In the rows, 128 means zero.
Facts:
bafel | κ nopla | Ω 892
bati | κ vibul | Ω 657 | Ψ zonel
bebrur | κ kuno
besus | κ vibul | Ψ klalan
biklu | κ klivu | Ω 725
bomo | κ tafimil
brestan | κ pitrebris | Ω 636
brital | κ treplak | Ω 909
broflos | κ podal
bukol | κ flagrak | Ω 174 | Ψ gekiplek
dagrudra | κ treplak | Ψ drilus
dagus | κ saflos | Ω 11
damu | κ fletritrok
delak | κ kleplem | Ω 194
dipen | κ stuflal | Ω 924 | Ψ sifli drustok bati
dokam | κ vibul | Ω 459
dradom | κ limi | Ω 11
draklen | κ lifomon | Ω 892
dredren | κ togal | Ω 11 | Ψ nezas
drigom | κ dagrudra | Ω 81
drilo | κ gafle | Ω 11 | Ψ gratrok
drilus | κ stuflal
drinudre | κ zuplel | Ω 657 | Ψ goge nanim
druflom | κ zuvun | Ω 892 | Ψ samik
drukur | κ grutrol | Ω 657 | Ψ stuzon
drustok | κ veral | Ω 725 | Ψ zonel
dudrim | κ dumen | Ω 636
fabos | κ vostur | Ω 892
fadem | κ brubim | Ω 636
februl | κ lifomon | Ω 194
fekam | κ fletritrok
flabin | κ klivu | Ω 909
flado | κ kleplem | Ω 658
flagrak | κ limi | Ψ zonel
fledas | κ nedresan | Ω 11
fleno | κ fudizes
fluken | κ zuvun | Ψ samik getror
flunofla | κ dumen | Ω 197 | Ψ drilo
flupe | κ flagrak | Ω 657
fodri | κ zuplel | Ω 740
fopi | κ bigam
fudizes | κ brubim | Ψ drukur
furik | κ selefen | Ω 392 | Ψ gratrok
gasil | κ bigam | Ω 909
gasur | κ klator | Ω 11 | Ψ goplim
gebrabri | κ selefen | Ω 81
gekiplek | κ fopi
getror | κ grutrol | Ω 740
gibagren | κ dumen | Ψ raligril
giski | κ klivu | Ω 740
goge | κ grutrol | Ω 911
goplim | κ flagrak | Ψ plogur
gratrok | κ pitrebris | Ω 924 | Ψ stuzon raligril nanim
grekis | κ tafimil | Ω 658
grutrol | κ grilal
gufa | κ selefen
gufi | κ plevara | Ω 194
kibre | κ podal | Ω 194
kiskeskan | κ skuror | Ω 174
klafestu | κ kleplem | Ω 911
klalan | κ gibagren | Ω 909 | Ψ zonel
klator | Ψ fadem
kleplem | κ fletritrok
klivu | κ grilal | Ψ tepur
klosel | κ selefen | Ω 725
kloskazes | κ reklugral | Ψ februl flofel
kludrar | κ kuno | Ω 892
kuno | Ψ rigi
lifomon | Ψ brestan
losas | κ dumen | Ω 725
losti | κ grilal | Ω 740 | Ψ veral
mistu | κ klivu | Ω 11
mobriflus | κ vibul | Ω 392 | Ψ naklal
muba | κ vibul
nafiman | κ zuplel | Ω 194
naklal | κ kloskazes | Ψ kuno togal
nanim | κ dagrudra | Ω 11 | Ψ brestan raligril
nedresan | κ flofel
neflemuk | κ brubim | Ω 725
nevir | κ vibul | Ω 194 | Ψ brestan
nezas | κ vibul | Ω 636 | Ψ brestan klator
nobrur | κ treplak
nopla | κ saflos | Ψ brestan
noplasu | κ bebrur | Ω 194
notrom | κ dumen | Ω 174
nuklar | κ dumen | Ψ vuklefli flofel togal
pitrebris | Ψ drilo
plaflom | κ pitrebris | Ω 194
plede | κ selefen
plevara | κ lifomon
plezir | κ lifomon | Ω 197
plidis | κ plevara | Ω 924
pligibre | κ tafimil | Ω 11
plistas | κ potristes | Ω 11
plogur | κ klivu | Ψ veral raligril
plutre | κ klator | Ω 740
podal | κ trikluk
potristes | κ siska
pudro | κ vibul | Ω 924
raligril | κ grilal | Ω 911
raskofu | κ treplak | Ω 924 | Ψ veral limi vostur
rifli | κ kleplem | Ω 657
rigi | κ zuplel | Ω 11
rufos | κ flagrak | Ω 11
samik | κ podal | Ω 911 | Ψ gratrok
selefen | κ limi
sifli | κ saflos | Ω 459
sisel | κ grilal | Ω 725
sitron | κ nobrur | Ω 194
skalor | κ flagrak | Ω 194 | Ψ samik raligril
skazek | κ zuplel | Ω 197
skidil | κ dumen | Ω 459 | Ψ veral drilus
skoba | κ zuvun | Ω 81
skodin | κ dumen | Ω 909
skuror | κ bigam
sola | κ fopi | Ω 194
solok | κ viflo | Ω 657 | Ψ drilo drilus fadem
stali | κ selefen | Ω 657
stefler | κ grilal | Ω 194
stimek | κ klivu | Ψ neflemuk
stuflal | Ψ saflos drilo stuzon
stuzon | κ tafimil
surom | κ limi | Ω 81
tafimil | κ stuflal
tari | κ siska | Ω 11 | Ψ neflemuk flofel
tatru | κ grutrol | Ω 194
tatul | κ fudizes | Ω 909 | Ψ vibul
tegrel | κ flagrak | Ω 459
tepur | κ fekam | Ψ fadem
tratror | κ flagrak
tresti | κ pitrebris | Ψ fleno
triflin | κ flagrak | Ω 636
tugotor | κ grutrol | Ω 197 | Ψ naklal
vaklal | κ flofel | Ω 636
veral | κ bigam | Ψ fadem stuzon
vibul | κ zuvun
viflo | κ bigam | Ψ bati
vostur | κ klator
vufe | κ vostur | Ω 392
vuklefli | κ tafimil
zonel | κ klivu | Ω 194
zozufon | κ dumen
zuplel | κ togal
zuvun | Ψ bati tepur

Known rows:
nopla: [146 125 124 142 118 105 128 144 130 133 139 137 129 142 115 148 157 118 136 119 137 107 106 130 132 137 174 139 109 142 125 147 141 117 115 157 137 140 121 125 129 118 140 131 152 128 118 118 126 124 133 129 108 122]
fadem: [116 125 120 113 119 157 125 115 142 124 165 135 130 139 154 133 102 114 113 149 143 114 161 115 124 127 158 135 124 103 126 129 114 115 135 118 135 103 128 119 126 116 138 114 111 128 139 162 124 173 133 130 106 119]
vostur: [127 133 118 132 119 106 154 140 125 126 144 135 130 133 112 134 127 116 138 111 134 103 126 124 127 146 129 134 108 148 125 136 133 146 115 147 136 148 139 117 126 120 141 139 146 125 116 130 128 128 123 128 100 132]
druflom: [135 135 118 119 120 119 123 115 130 127 138 137 143 130 123 165 128 114 120 153 151 131 127 106 144 142 187 136 113 105 127 143 134 113 119 129 133 103 130 123 128 115 136 115 115 136 118 127 124 132 140 134 103 119]
samik: [114 130 118 114 134 151 122 117 142 122 128 138 126 113 137 132 107 116 111 160 177 158 126 104 130 146 177 153 110 103 125 141 166 117 154 122 139 113 119 132 130 111 141 158 112 129 131 112 121 127 125 142 114 117]
gufa: [124 132 124 143 120 107 123 136 125 128 117 135 129 135 114 135 139 116 123 110 115 107 115 126 148 126 105 135 109 117 134 140 135 122 116 154 136 134 144 120 129 123 148 127 161 130 116 124 125 125 121 127 125 140]
brital: [158 161 117 125 149 109 155 119 141 123 116 138 130 108 131 136 112 117 110 125 130 103 108 164 133 128 106 164 116 107 120 164 118 114 118 122 137 103 122 118 127 128 143 115 119 128 116 114 123 135 120 133 148 120]
fletritrok: [131 130 123 139 123 107 148 139 126 124 122 137 130 131 114 137 160 115 134 111 116 104 107 123 126 132 111 135 112 128 125 149 123 146 118 145 129 137 135 122 130 128 144 116 145 128 120 116 127 126 126 128 120 145]
dudrim: [124 125 118 117 118 167 121 113 140 125 128 135 147 130 149 140 106 115 112 137 119 124 133 113 125 125 129 135 158 101 126 132 114 113 131 120 129 99 128 124 127 127 141 112 112 131 145 134 124 152 151 135 152 135]
sola: [117 135 118 113 130 161 130 116 137 123 118 136 128 110 127 134 111 117 110 137 147 133 120 105 126 131 117 148 129 101 127 139 133 117 160 119 129 102 121 128 133 112 141 122 112 129 134 110 121 127 126 148 150 121]
solok: [159 145 116 116 124 132 135 139 136 161 150 133 125 110 116 130 106 131 110 128 153 106 106 143 138 133 162 141 128 130 123 130 145 116 162 121 142 101 122 118 129 112 142 145 114 126 118 114 121 143 123 160 140 114]
klosel: [110 129 121 113 117 182 120 114 125 123 115 136 127 128 130 135 112 115 111 144 157 200 162 94 149 139 134 134 129 100 176 129 159 117 174 120 129 101 139 137 143 109 160 135 111 142 176 113 123 128 130 161 130 123]
klafestu: [113 133 117 116 132 164 126 116 133 124 119 137 129 111 115 134 125 116 110 133 151 144 124 101 129 139 120 146 114 101 127 145 152 136 171 120 129 103 123 134 141 113 146 129 112 130 136 113 122 130 124 148 138 123]
draklen: [119 136 117 122 119 130 127 114 131 123 118 137 144 126 118 152 127 114 110 125 132 116 131 109 136 128 115 136 115 101 125 155 118 116 119 122 130 103 142 125 128 117 141 114 116 132 120 118 125 128 135 129 123 138]
bebrur: [129 131 121 137 122 106 149 138 125 124 121 136 129 129 113 139 159 116 134 111 120 104 108 123 126 134 112 135 112 130 127 147 124 145 114 147 130 139 136 120 131 131 144 116 148 127 119 115 127 126 126 128 120 142]
goge: [115 147 128 114 134 161 119 117 138 124 119 166 126 110 153 134 115 128 113 156 182 155 126 100 124 140 174 154 112 101 125 140 142 115 148 120 141 131 123 128 131 112 140 145 112 129 163 124 121 129 122 148 121 117]
fledas: [114 114 134 115 118 171 122 116 125 134 138 132 127 115 124 132 106 117 111 132 129 137 120 105 123 127 140 132 144 101 153 127 116 117 151 121 128 102 120 136 146 121 148 117 112 128 179 122 121 128 137 138 155 131]
plezir: [142 162 116 114 132 159 134 113 151 123 116 139 139 112 156 147 104 115 110 143 145 126 134 116 134 127 112 163 148 98 121 161 116 113 145 119 130 99 128 118 129 115 140 114 113 138 118 114 125 160 134 148 145 119]
tari: [116 111 116 115 118 207 121 117 122 151 130 134 131 117 123 136 108 117 111 140 127 151 108 106 134 124 170 134 152 102 126 132 114 120 155 120 127 106 122 123 166 113 151 116 110 126 191 115 123 129 123 151 180 139]

Rows:
No name comes twice in this set of rows, the named rows included.
[157 141 118 122 144 126 122 149 150 153 131 137 126 112 140 133 107 133 112 144 142 124 105 149 124 125 168 157 113 123 127 138 146 113 139 122 139 99 116 129 130 113 142 125 114 128 119 115 118 139 122 153 149 117] : drinudre
[159 161 114 115 124 152 122 113 158 129 121 143 135 115 161 146 103 115 107 158 167 135 133 121 144 127 170 164 135 101 123 155 124 111 148 120 137 99 121 120 129 112 139 114 113 129 116 114 124 173 145 155 126 118] : flunofla
[111 112 140 111 114 185 126 112 129 123 120 138 134 114 117 138 120 115 113 126 171 162 175 97 148 135 181 144 111 96 154 134 157 155 167 119 129 101 120 148 184 110 143 116 106 136 177 111 121 128 120 175 140 122] : drustok
[116 126 143 114 117 181 119 118 126 138 123 136 127 110 138 133 112 130 111 131 138 131 123 104 122 127 147 133 144 103 145 130 114 114 153 120 130 112 140 124 141 122 145 115 114 129 203 140 122 129 126 148 154 130] : mistu
[115 121 160 112 116 156 138 115 131 123 119 156 127 106 150 132 104 141 111 125 169 108 158 103 128 127 121 165 112 99 123 137 117 127 135 119 142 119 121 126 147 123 139 115 112 128 171 115 121 132 116 163 154 117] : zonel
[134 139 119 114 147 136 140 133 137 135 119 135 127 110 128 132 108 128 111 128 130 107 107 143 124 127 109 152 124 107 123 140 128 117 144 120 135 101 120 122 130 124 142 123 113 129 121 112 122 131 123 143 165 119] : rifli
[110 113 117 114 117 225 124 113 126 123 119 135 129 124 128 139 108 115 112 153 158 195 144 99 132 142 158 134 113 98 132 152 132 150 172 119 127 122 136 132 157 108 141 128 107 137 207 113 125 128 121 142 132 141] : neflemuk
[113 115 138 115 118 160 121 118 131 138 175 132 127 130 139 131 104 117 118 155 152 143 128 107 121 128 191 134 113 110 152 126 126 112 141 120 137 108 120 131 130 114 141 144 111 128 171 148 121 130 135 132 120 120] : drilo
[113 137 126 111 140 152 121 118 138 122 122 153 125 112 154 134 108 121 117 161 185 155 134 104 122 143 170 160 110 105 127 139 152 117 145 121 142 135 121 128 129 112 139 159 112 129 158 135 122 133 121 137 104 119] : raligril
[139 114 129 140 118 106 170 124 124 128 142 134 157 111 111 144 170 127 137 110 122 101 124 110 155 137 129 135 112 102 128 134 141 137 115 144 136 135 132 122 170 152 139 114 130 138 116 116 122 126 116 139 129 123] : besus
[115 116 139 113 122 146 120 113 153 124 155 134 132 148 182 138 101 115 118 166 144 138 138 125 123 125 172 144 115 103 128 131 114 113 117 119 136 101 122 127 128 119 138 115 112 136 154 164 123 157 141 127 124 118] : brestan
[147 144 121 154 119 108 122 152 125 145 136 149 127 117 115 134 140 126 127 115 146 104 115 112 130 138 165 135 108 130 126 142 117 117 116 155 144 161 150 117 131 114 138 138 168 126 118 144 124 127 122 130 99 121] : plogur

Now the same nodes, written a new way:
Known rows:
flupe: [132 128 126 127 129 144 118 127 116 131 117 115 162 144 124 131 153 121 131 135 127 132 117 108 118 141 116 125]
grutrol: [122 136 144 122 115 129 118 126 111 115 124 130 121 126 134 124 127 123 139 133 113 119 138 110 139 130 148 125]
getror: [117 127 135 123 116 128 114 136 108 125 118 138 137 122 128 114 127 124 108 128 130 122 138 115 137 125 128 121]
tatru: [115 128 127 123 119 140 110 130 111 131 115 126 143 135 128 117 137 122 109 127 128 121 132 112 129 128 124 120]
losas: [126 131 116 125 129 149 103 115 131 129 115 100 139 151 130 147 158 116 131 124 119 138 100 109 118 134 121 120]
vuklefli: [133 126 134 125 117 116 132 142 127 118 112 128 132 126 128 117 126 121 138 119 122 124 116 125 143 132 135 124]
gasur: [144 117 135 126 121 131 114 113 129 125 131 151 142 117 132 127 143 119 136 152 127 138 104 118 138 123 132 122]
nafiman: [116 125 119 125 120 136 117 134 118 128 119 120 137 128 127 125 139 122 110 123 136 118 123 111 131 126 119 121]
saflos: [126 131 136 123 117 125 131 132 123 111 127 121 119 120 133 132 129 124 142 129 123 114 128 109 141 127 140 126]
kuno: [126 122 134 126 121 124 131 117 123 116 143 131 137 112 134 127 129 125 152 135 124 114 125 114 144 120 143 116]
naklal: [123 115 140 126 125 114 129 119 122 120 139 138 154 105 131 120 128 122 140 129 125 130 117 122 143 121 141 111]
februl: [117 124 120 125 120 137 118 133 118 128 118 120 141 132 127 122 139 122 112 124 134 118 125 112 130 127 118 120]
dipen: [121 116 126 127 123 125 116 121 125 124 129 135 149 135 133 126 131 123 148 131 124 122 107 130 139 135 127 106]
surom: [133 124 148 125 122 130 125 133 120 117 121 140 137 116 130 125 136 119 126 141 126 125 118 117 134 138 127 129]
selefen: [127 130 148 126 123 131 135 133 113 112 132 127 135 120 130 131 131 125 146 138 124 107 131 112 134 141 134 130]
rufos: [145 124 146 126 123 137 124 127 121 121 117 139 149 119 129 125 148 118 130 152 126 136 112 112 130 141 125 132]
muba: [125 122 140 124 123 109 138 143 129 116 120 147 117 130 136 127 128 122 128 127 123 136 124 116 135 121 123 125]
pligibre: [153 124 130 124 116 131 126 130 132 123 103 128 133 126 129 115 144 117 135 140 122 135 105 118 140 134 130 129]
fledas: [144 126 136 123 119 130 120 126 125 120 114 134 130 119 131 126 146 117 127 145 125 140 110 111 135 130 130 130]

Rows:
No name comes twice in this set of rows, the named rows included.
[140 114 135 128 122 123 119 108 122 125 130 140 138 110 132 121 145 118 136 145 127 142 106 118 138 123 135 124] : dredren
[121 122 147 125 121 118 112 120 115 123 134 151 147 116 131 118 124 122 134 133 119 134 125 124 141 124 143 114] : stimek
[148 112 129 141 121 117 88 104 96 129 138 151 76 127 133 128 135 120 143 137 130 135 109 140 136 118 120 148] : nanim
[122 115 135 124 122 115 145 120 132 117 144 146 134 125 140 128 131 127 155 146 124 121 123 112 141 118 136 112] : zuvun
[118 123 129 125 117 124 125 140 115 123 121 133 134 119 127 118 129 124 112 125 136 118 130 114 137 125 124 123] : plutre
[124 119 136 128 122 126 118 119 104 112 147 153 158 125 135 131 134 134 167 177 135 120 118 119 139 160 118 109] : flagrak
[139 129 127 123 113 125 138 138 128 116 114 113 119 129 131 117 127 124 155 122 120 106 123 119 146 132 142 125] : tafimil
[100 109 129 126 130 125 132 129 129 128 135 143 144 133 138 120 126 125 124 118 131 110 128 122 135 113 116 105] : mobriflus
[137 127 136 125 117 123 126 143 137 120 118 139 130 127 127 123 122 121 137 120 122 117 115 125 142 125 137 124] : stuzon
[127 135 124 124 127 156 97 112 123 133 107 106 147 162 132 134 156 116 132 127 109 139 112 111 118 139 127 118] : biklu
[127 123 135 126 120 126 126 119 127 117 145 136 130 116 134 133 127 126 152 135 125 112 123 116 143 119 142 118] : fudizes
[127 134 123 124 128 155 100 114 126 133 108 105 146 160 131 135 155 116 133 126 110 137 109 111 118 139 126 119] : sisel
[126 124 136 123 122 115 149 140 133 112 125 138 104 136 143 130 130 125 142 133 121 124 134 107 136 116 126 127] : vibul
[131 130 126 127 133 157 110 119 126 131 114 104 157 157 128 140 158 117 138 129 117 130 106 112 114 146 116 122] : klosel
[114 115 145 123 116 116 160 112 141 124 154 138 148 112 131 129 129 122 149 133 118 107 120 107 137 114 166 117] : klator

